Here is a tiny trained network, its code and every weight. The questions are about switching its units off for an input and a target symbol, where a switched-off unit gives its printed mean instead of its output.

import numpy as np


def w(rows, s, z=0):
    codes = np.array(rows[::2]) - 128.0
    scale = np.full(codes.shape[1], s)
    scale[-1] = z or s
    return codes * scale


def norm(h):
    return h / np.sqrt((h * h).mean(-1, keepdims=True) + 1e-5)


def f(y):
    return np.maximum(y, 0)


def softmax(a):
    e = np.exp(a - a.max(-1, keepdims=True))
    return e / e.sum(-1, keepdims=True)


def log_softmax(a):
    a = a - a.max(-1, keepdims=True)
    return a - np.log(np.exp(a).sum(-1, keepdims=True))


def net(x, mask):
    ids = ['ΔΘΛΨαβεζημξπστφω'.index(c) for c in x.split()]
    T = len(ids)
    res = E[ids] + P[:T]
    u = 0
    for l in range(3):
        r = norm(res)
        for j in range(3):
            rows = slice(2 * j, 2 * j + 2)
            q, k, v = (r @ M[l][rows].T for M in (Q, K, V))
            z = softmax(np.where(np.tri(T) > 0, q @ k.T / 2**0.5, -1e9)) @ v
            o = O[l][rows]
            res = res + np.where(mask[u + j], z, o[:, -1]) @ o[:, :-1]
        u += 3
        y = f(norm(res) @ A[l][:, :-1].T + A[l][:, -1])
        res = res + np.where(mask[u : u + 4], y, B[l][:, -1]) @ B[l][:, :-1]
        u += 4
    return log_softmax(norm(res)[-1] @ U[:, :-1].T + U[:, -1])


Q, K, V, O, A, B = {}, {}, {}, {}, {}, {}
E = w([
[160,169,77,37,150,211],'Δ',
[166,96,88,133,93,164],'Θ',
[75,147,160,193,114,115],'Λ',
[151,47,136,136,161,134],'Ψ',
[126,48,136,201,93,108],'α',
[172,155,6,135,122,150],'β',
[113,148,114,198,55,100],'ε',
[172,28,53,193,125,164],'ζ',
[210,90,130,126,150,209],'η',
[157,142,131,101,56,132],'μ',
[105,74,184,106,125,220],'ξ',
[116,11,79,124,107,149],'π',
[2,192,177,194,98,142],'σ',
[218,44,39,93,128,160],'τ',
[73,120,168,107,93,103],'φ',
[119,231,176,143,122,101],'ω',
],0.017)
P = w([
[90,121,177,195,191,184],'0',
[140,152,53,108,171,53],'1',
[119,150,154,201,12,230],'2',
[138,143,68,109,171,69],'3',
[118,140,167,198,6,236],'4',
[144,137,71,114,171,67],'5',
[115,138,152,207,17,230],'6',
[149,132,76,120,174,63],'7',
[116,148,160,194,12,234],'8',
[152,125,81,124,175,60],'9',
[109,146,164,197,17,243],'10',
[159,112,89,133,178,60],'11',
[112,147,171,192,14,247],'12',
],0.014)
Q[0] = w([
[163,131,119,169,132,234],'L0H1',
[103,183,64,69,42,117],'L0H1',
[90,137,130,39,183,4],'L0H2',
[141,187,100,120,52,106],'L0H2',
[189,252,160,97,104,131],'L0H3',
[193,167,144,85,92,110],'L0H3',
],0.012)
K[0] = w([
[133,112,182,206,139,212],'L0H1',
[115,121,171,115,197,110],'L0H1',
[109,102,160,173,170,4],'L0H2',
[125,132,91,188,95,149],'L0H2',
[105,179,254,157,108,228],'L0H3',
[162,142,173,78,121,223],'L0H3',
],0.012)
V[0] = w([
[110,146,111,207,2,200],'L0H1',
[84,99,182,127,147,140],'L0H1',
[146,135,138,119,11,176],'L0H2',
[88,111,208,163,124,46],'L0H2',
[98,111,122,187,120,200],'L0H3',
[154,136,253,99,102,216],'L0H3',
],0.0038)
O[0] = w([
[111,234,91,100,83,134,253],'L0H1',
[102,159,188,131,86,138,136],'L0H1',
[117,94,157,181,99,143,211],'L0H2',
[91,149,88,131,176,62,83],'L0H2',
[138,127,166,154,162,108,184],'L0H3',
[169,2,172,182,172,156,82],'L0H3',
],0.0065,0.0032)
A[0] = w([
[144,33,70,36,83,63,3],'L0N1',
[105,91,133,91,33,88,155],'L0N2',
[77,146,188,132,56,99,98],'L0N3',
[250,154,169,98,148,99,187],'L0N4',
],0.013,0.0046)
B[0] = w([
[5,209,93,112,119,73,254],'L0N1',
[139,190,175,153,155,130,243],'L0N2',
[172,80,72,96,137,164,242],'L0N3',
[149,215,76,95,94,97,217],'L0N4',
],0.017,0.0058)
Q[1] = w([
[59,145,87,108,141,174],'L1H1',
[148,119,125,55,150,37],'L1H1',
[113,103,135,149,25,178],'L1H2',
[104,119,129,62,249,138],'L1H2',
[94,115,99,99,198,39],'L1H3',
[124,112,170,5,147,108],'L1H3',
],0.019)
K[1] = w([
[47,150,66,121,138,177],'L1H1',
[131,124,131,83,48,32],'L1H1',
[152,110,151,170,251,149],'L1H2',
[68,168,126,42,103,92],'L1H2',
[87,140,103,98,30,79],'L1H3',
[138,125,186,39,105,119],'L1H3',
],0.017)
V[1] = w([
[102,200,157,178,249,165],'L1H1',
[104,119,48,140,225,151],'L1H1',
[89,164,238,122,138,130],'L1H2',
[109,218,105,36,202,139],'L1H2',
[62,172,122,149,37,208],'L1H3',
[166,118,183,22,146,187],'L1H3',
],0.014)
O[1] = w([
[74,172,164,127,162,178,254],'L1H1',
[42,121,111,79,137,170,237],'L1H1',
[91,170,170,108,119,102,110],'L1H2',
[85,153,128,71,184,191,138],'L1H2',
[19,150,78,101,31,187,205],'L1H3',
[179,132,149,7,126,117,40],'L1H3',
],0.017,0.0094)
A[1] = w([
[91,95,241,186,182,64,150],'L1N1',
[160,133,6,69,131,112,188],'L1N2',
[131,155,47,161,183,91,78],'L1N3',
[83,207,154,190,110,141,254],'L1N4',
],0.013,0.0076)
B[1] = w([
[243,145,114,120,57,119,137],'L1N1',
[213,191,135,181,76,128,166],'L1N2',
[166,159,32,128,89,6,149],'L1N3',
[219,143,137,71,202,97,253],'L1N4',
],0.016,0.019)
Q[2] = w([
[117,106,47,189,168,49],'L2H1',
[28,167,61,13,120,32],'L2H1',
[237,200,104,49,38,166],'L2H2',
[174,209,150,102,91,248],'L2H2',
[193,118,133,183,170,136],'L2H3',
[68,193,19,104,177,66],'L2H3',
],0.013)
K[2] = w([
[111,144,21,167,92,51],'L2H1',
[32,254,76,94,98,164],'L2H1',
[237,137,225,174,74,237],'L2H2',
[139,86,188,151,140,236],'L2H2',
[186,68,127,165,139,76],'L2H3',
[107,236,101,168,132,102],'L2H3',
],0.013)
V[2] = w([
[140,220,167,187,116,178],'L2H1',
[80,91,160,180,15,72],'L2H1',
[181,165,83,121,160,141],'L2H2',
[156,134,181,148,86,218],'L2H2',
[126,245,65,122,133,168],'L2H3',
[132,109,192,22,157,114],'L2H3',
],0.011)
O[2] = w([
[119,111,169,202,89,120,176],'L2H1',
[152,230,81,144,180,181,52],'L2H1',
[172,67,181,109,93,171,171],'L2H2',
[142,64,116,94,170,31,195],'L2H2',
[175,19,207,199,117,122,249],'L2H3',
[118,110,2,175,84,67,106],'L2H3',
],0.0099,0.013)
A[2] = w([
[93,199,61,143,96,23,151],'L2N1',
[177,147,99,8,136,106,2],'L2N2',
[60,151,182,228,92,139,11],'L2N3',
[193,113,199,125,184,231,116],'L2N4',
],0.014,0.008)
B[2] = w([
[150,72,156,125,107,135,248],'L2N1',
[76,183,99,156,115,79,169],'L2N2',
[177,110,88,129,89,2,159],'L2N3',
[85,137,84,135,163,90,220],'L2N4',
],0.025,0.011)
U = w([
[144,198,36,123,128,116,101],'Δ',
[131,67,213,147,84,155,166],'Θ',
[139,103,75,159,204,110,105],'Λ',
[140,63,112,46,165,81,44],'Ψ',
[93,117,166,209,135,43,2],'α',
[198,60,45,111,159,163,154],'β',
[145,187,187,251,128,160,172],'ε',
[104,99,38,224,61,141,59],'ζ',
[178,176,105,118,46,206,227],'η',
[133,189,194,96,74,75,79],'μ',
[159,134,111,21,120,169,182],'ξ',
[66,159,148,177,43,135,158],'π',
[118,92,94,155,114,206,253],'σ',
[133,90,7,81,60,116,36],'τ',
[138,166,242,130,172,142,194],'φ',
[216,157,154,70,206,92,99],'ω',
],0.017,0.0084)

Each question gives the input, a string of symbols that net reads in full, and the target symbol t.
The units are the heads (2 rows each of Q, K, V and O) and the neurons (one row each of A and B). Each row of codes is followed by its name. A weight is (code - 128) times the scale printed after its matrix; where a second scale follows, it is the last column's (O, A, B and U).
mask holds one flag per unit, layer by layer, with each layer's heads first. A switched-off unit (its flag False) gives its mean, the last column of its rows in O or B, instead of its output. The means were averaged over made-up inputs and are rounded, as every weight is.
A unit's drop is (log p(t) with every unit on - log p(t) with that unit switched off) / (log p(t) with every unit on - log p(t) with every unit switched off).
The circuit of an input: a set's keep is (log p(t) with only the set's units on - log p(t) with every unit switched off) / (log p(t) with every unit on - log p(t) with every unit switched off). Starting from the 12 units with the biggest drops (on a tie, the unit counted first), units are removed one at a time, each time the one whose removal leaves the highest keep (on an exact tie, the one counted first), for as long as the keep stays at least 0.8.
circuit, biggest first: the units of the circuit, biggest drop first
unit that matters most: the unit with the biggest drop
top k neurons: the k neurons with the biggest drops, biggest first
top k neurons in layer l: the k neurons of layer l with the biggest drops, biggest first
which heads matter: for each layer, one digit per head in row order, 1 if its drop is at least 0.15 and else 0, layers parted by /
input Λ ω π η ξ τ, target τ: circuit, biggest first : (L0N2; L1N4)
input Θ α μ, target Θ: top 2 neurons : (L0N1; L0N3)
input μ π Ψ μ ξ ξ π Ψ Θ α φ φ, target φ: which heads matter : 000 / 010 / 000
input β Λ μ ξ Θ μ ε μ α μ α, target σ: circuit, biggest first : (L1H2)
input μ α α π μ ξ τ α α μ π, target η: top 2 neurons : (L0N1; L0N2)
input ω ξ μ ω Λ α α τ ζ η ω ξ α, target φ: which heads matter : 000 / 110 / 000
input β μ ω ζ η Θ α Θ τ π η β Θ, target σ: circuit, biggest first : (L1H2; L1H1)
input α σ π μ μ Ψ Δ ε μ, target ε: which heads matter : 000 / 010 / 000
input π μ α, target Δ: top 2 neurons : (L0N2; L0N1)
input Θ Δ Λ μ ω, target Θ: top 2 neurons : (L0N1; L0N3)
input π α η ω ε μ η Δ, target Δ: top 2 neurons in layer 2 : (L2N2; L2N3)
input μ Λ π, target η: which heads matter : 000 / 001 / 000
input μ α μ η π α π Θ Θ α μ β μ, target η: top 2 neurons in layer 0 : (L0N2; L0N4)
input μ ω Ψ, target η: top 3 neurons : (L0N2; L0N1; L1N4)
input Δ μ ε σ φ Δ Ψ Θ, target Θ: unit that matters most : L2N1
input α σ σ, target ε: top 2 neurons : (L0N1; L0N4)
input ω β τ μ α α μ ω α Λ φ β τ, target φ: circuit, biggest first : (L0N1; L1H1; L1H2)
input ξ τ μ Ψ Λ Λ η Δ β ζ Δ, target μ: which heads matter : 001 / 011 / 001
input σ Δ π μ ε Θ α η η π Ψ ω ξ, target π: circuit, biggest first : (L1H3; L0N4)
input ω μ σ ω τ π Λ, target φ: circuit, biggest first : (L1H2)
input σ μ τ, target π: circuit, biggest first : (L1H3; L1H2)
input Θ β Θ π μ τ, target τ: top 2 neurons in layer 2 : (L2N1; L2N2)
input ε α η, target ζ: top 2 neurons in layer 0 : (L0N2; L0N4)
input π π Ψ, target Δ: which heads matter : 000 / 010 / 001
input Ψ τ ζ, target ω: top 2 neurons in layer 0 : (L0N1; L0N3)
input η σ τ π Θ ζ, target ζ: top 3 neurons : (L0N2; L0N1; L0N4)
input α ε τ Δ ξ σ η ω ω, target ε: top 3 neurons in layer 0 : (L0N2; L0N1; L0N3)
input Θ ζ μ Θ ε, target Θ: top 4 neurons : (L0N1; L0N3; L0N4; L1N4)
input Δ ω Λ μ Θ Ψ ξ α Ψ, target ξ: unit that matters most : L1H3
